Here is a tiny trained network, its code and every weight. The questions are about switching its units off for an input and a class, where a switched-off unit gives its printed mean instead of its output.

import numpy as np


def w(rows, s, z=0):
    codes = np.array(rows[::2]) - 128.0
    scale = np.full(codes.shape[1], s)
    scale[-1] = z or s
    return codes * scale


def f(y):
    return np.maximum(y, 0)


def log_softmax(a):
    a = a - a.max(-1, keepdims=True)
    return a - np.log(np.exp(a).sum(-1, keepdims=True))


def net(x, mask):
    res = np.array(x, float).reshape(1, 8) / 4 @ E
    y = f(res @ A[0][:, :-1].T + A[0][:, -1])
    res = res + np.where(mask, y, B[0][:, -1]) @ B[0][:, :-1]
    return log_softmax(res[-1] @ U[:, :-1].T + U[:, -1])


A, B = {}, {}
E = w([
[94,143,135,103,115,165,137,62,154,170,106,117],'x0',
[90,135,186,251,146,167,109,92,142,154,233,43],'x1',
[42,152,73,93,142,96,166,68,112,172,187,87],'x2',
[45,195,193,100,149,191,164,224,188,128,161,57],'x3',
[123,133,122,115,134,145,142,104,133,149,110,123],'x4',
[93,98,139,137,80,135,104,149,63,66,63,1],'x5',
[116,2,148,75,225,208,107,120,182,57,141,109],'x6',
[170,134,63,145,157,149,181,145,118,128,94,128],'x7',
],0.0095)
A[0] = w([
[142,119,149,255,145,150,113,77,146,153,174,84,86],'neuron 0',
[180,81,108,137,99,120,73,42,117,119,113,140,84],'neuron 1',
[109,152,152,104,102,146,71,92,91,74,87,37,177],'neuron 2',
[169,167,170,182,97,125,127,112,152,147,85,152,97],'neuron 3',
[146,110,125,153,179,125,82,96,88,137,107,136,39],'neuron 4',
[76,226,148,115,177,187,128,214,147,109,127,112,2],'neuron 5',
[148,86,50,182,131,129,58,77,66,164,142,132,33],'neuron 6',
[75,96,59,85,155,42,156,115,121,183,180,74,134],'neuron 7',
[152,149,186,127,146,110,176,95,207,131,170,202,145],'neuron 8',
[136,39,158,108,184,183,152,69,168,40,141,142,49],'neuron 9',
],0.0089,0.0048)
B[0] = w([
[198,97,162,68,96,144,197,54,106,73,100,107,241],'neuron 0',
[133,149,132,136,197,166,117,105,138,143,142,168,205],'neuron 1',
[97,122,152,174,181,95,153,121,124,125,122,120,223],'neuron 2',
[159,81,53,137,71,91,98,160,164,121,213,92,173],'neuron 3',
[140,187,111,128,143,132,86,131,152,153,173,135,158],'neuron 4',
[125,177,121,100,151,185,72,65,110,148,148,186,219],'neuron 5',
[88,121,91,136,137,171,94,156,129,126,175,253,197],'neuron 6',
[178,126,170,148,89,171,93,155,185,141,64,84,226],'neuron 7',
[95,108,72,195,167,118,174,101,129,78,63,90,216],'neuron 8',
[97,87,67,92,57,115,175,186,135,188,181,67,244],'neuron 9',
],0.011)
U = w([
[103,151,148,87,159,201,46,64,89,166,220,158,3],'0',
[121,124,110,123,1,88,140,119,75,233,219,70,114],'1',
[89,84,129,214,192,95,148,86,100,117,97,87,121],'2',
[146,88,166,134,108,155,110,102,107,160,138,113,249],'3',
[198,77,177,145,82,157,43,129,182,164,119,77,142],'4',
[197,89,165,1,82,113,139,54,72,101,106,125,100],'5',
[132,92,186,160,120,130,161,120,116,191,151,133,190],'6',
],0.0078,0.0047)

Each question gives the input, the list of numbers given to net, and the class t.
The units are the neurons (one row each of A and B). Each row of codes is followed by its name. A weight is (code - 128) times the scale printed after its matrix; where a second scale follows, it is the last column's (A, B and U).
mask holds one flag per neuron, in row order. A switched-off neuron (its flag False) gives its mean, the last column of its row in B, instead of its output. The means were averaged over made-up inputs and are rounded, as every weight is.
A unit's drop is (log p(t) with every unit on - log p(t) with that unit switched off) / (log p(t) with every unit on - log p(t) with every unit switched off).
The circuit of an input: a set's keep is (log p(t) with only the set's units on - log p(t) with every unit switched off) / (log p(t) with every unit on - log p(t) with every unit switched off). Starting from all 10 units, units are removed one at a time, each time the one whose removal leaves the highest keep (on an exact tie, the one counted first), for as long as the keep stays at least 0.8.
units of the circuit, in order: the units of the circuit, biggest drop first
unit that matters most: the unit with the biggest drop
k most important neurons: the k neurons with the biggest drops, biggest first
drop of u: that unit's drop, to one decimal
input [3,0,8,2,-7,6,2,-8], class 4: units of the circuit, in order -> (neuron 7)
input [-7,2,5,-7,-7,6,-7,-2], class 0: units of the circuit, in order -> (neuron 6; neuron 9)
input [-7,-6,-8,-6,3,2,6,6], class 4: 3 most important neurons -> (neuron 0; neuron 5; neuron 4)
input [-3,-7,6,4,1,8,-7,-5], class 2: 3 most important neurons -> (neuron 2; neuron 9; neuron 0)
input [2,-1,-1,-7,-4,0,5,1], class 0: units of the circuit, in order -> (neuron 1; neuron 6)
input [0,-4,5,7,-7,-3,-3,-5], class 0: 2 most important neurons -> (neuron 5; neuron 9)
input [-8,1,1,0,-7,-8,-3,-7], class 2: 2 most important neurons -> (neuron 8; neuron 9)
input [2,6,4,-7,-6,3,-4,-2], class 0: 2 most important neurons -> (neuron 6; neuron 1)
input [1,3,-4,-6,-7,-1,8,-5], class 1: 2 most important neurons -> (neuron 9; neuron 5)
input [5,-5,5,-5,0,-2,-1,-1], class 0: 4 most important neurons -> (neuron 0; neuron 1; neuron 6; neuron 9)
input [2,1,1,6,-5,-1,8,-1], class 1: 3 most important neurons -> (neuron 9; neuron 1; neuron 6)
input [8,7,5,-4,-2,-4,3,0], class 5: 2 most important neurons -> (neuron 0; neuron 2)
input [-4,1,-2,0,-1,-7,7,1], class 1: 2 most important neurons -> (neuron 9; neuron 2)
input [8,0,-2,-1,4,7,-2,-4], class 2: unit that matters most -> neuron 2
input [0,6,-5,-5,-5,-6,-5,1], class 2: 2 most important neurons -> (neuron 8; neuron 9)
input [-5,-5,6,-3,1,7,1,-5], class 2: 2 most important neurons -> (neuron 2; neuron 0)
input [0,-6,7,1,5,-4,-6,7], class 4: units of the circuit, in order -> (neuron 7; neuron 9)
input [-2,-7,8,-7,-5,0,6,6], class 4: units of the circuit, in order -> (neuron 7; neuron 0)
input [-3,-7,-6,3,5,7,-4,7], class 2: units of the circuit, in order -> (neuron 0; neuron 2)
input [-4,6,3,4,5,-1,2,5], class 5: unit that matters most -> neuron 0
input [1,0,8,1,-4,3,-6,-1], class 4: drop of neuron 7 -> 0.7
input [6,8,-6,5,-7,5,-2,5], class 5: drop of neuron 0 -> 0.9
input [-6,6,5,8,3,5,2,4], class 0: drop of neuron 3 -> 0.0
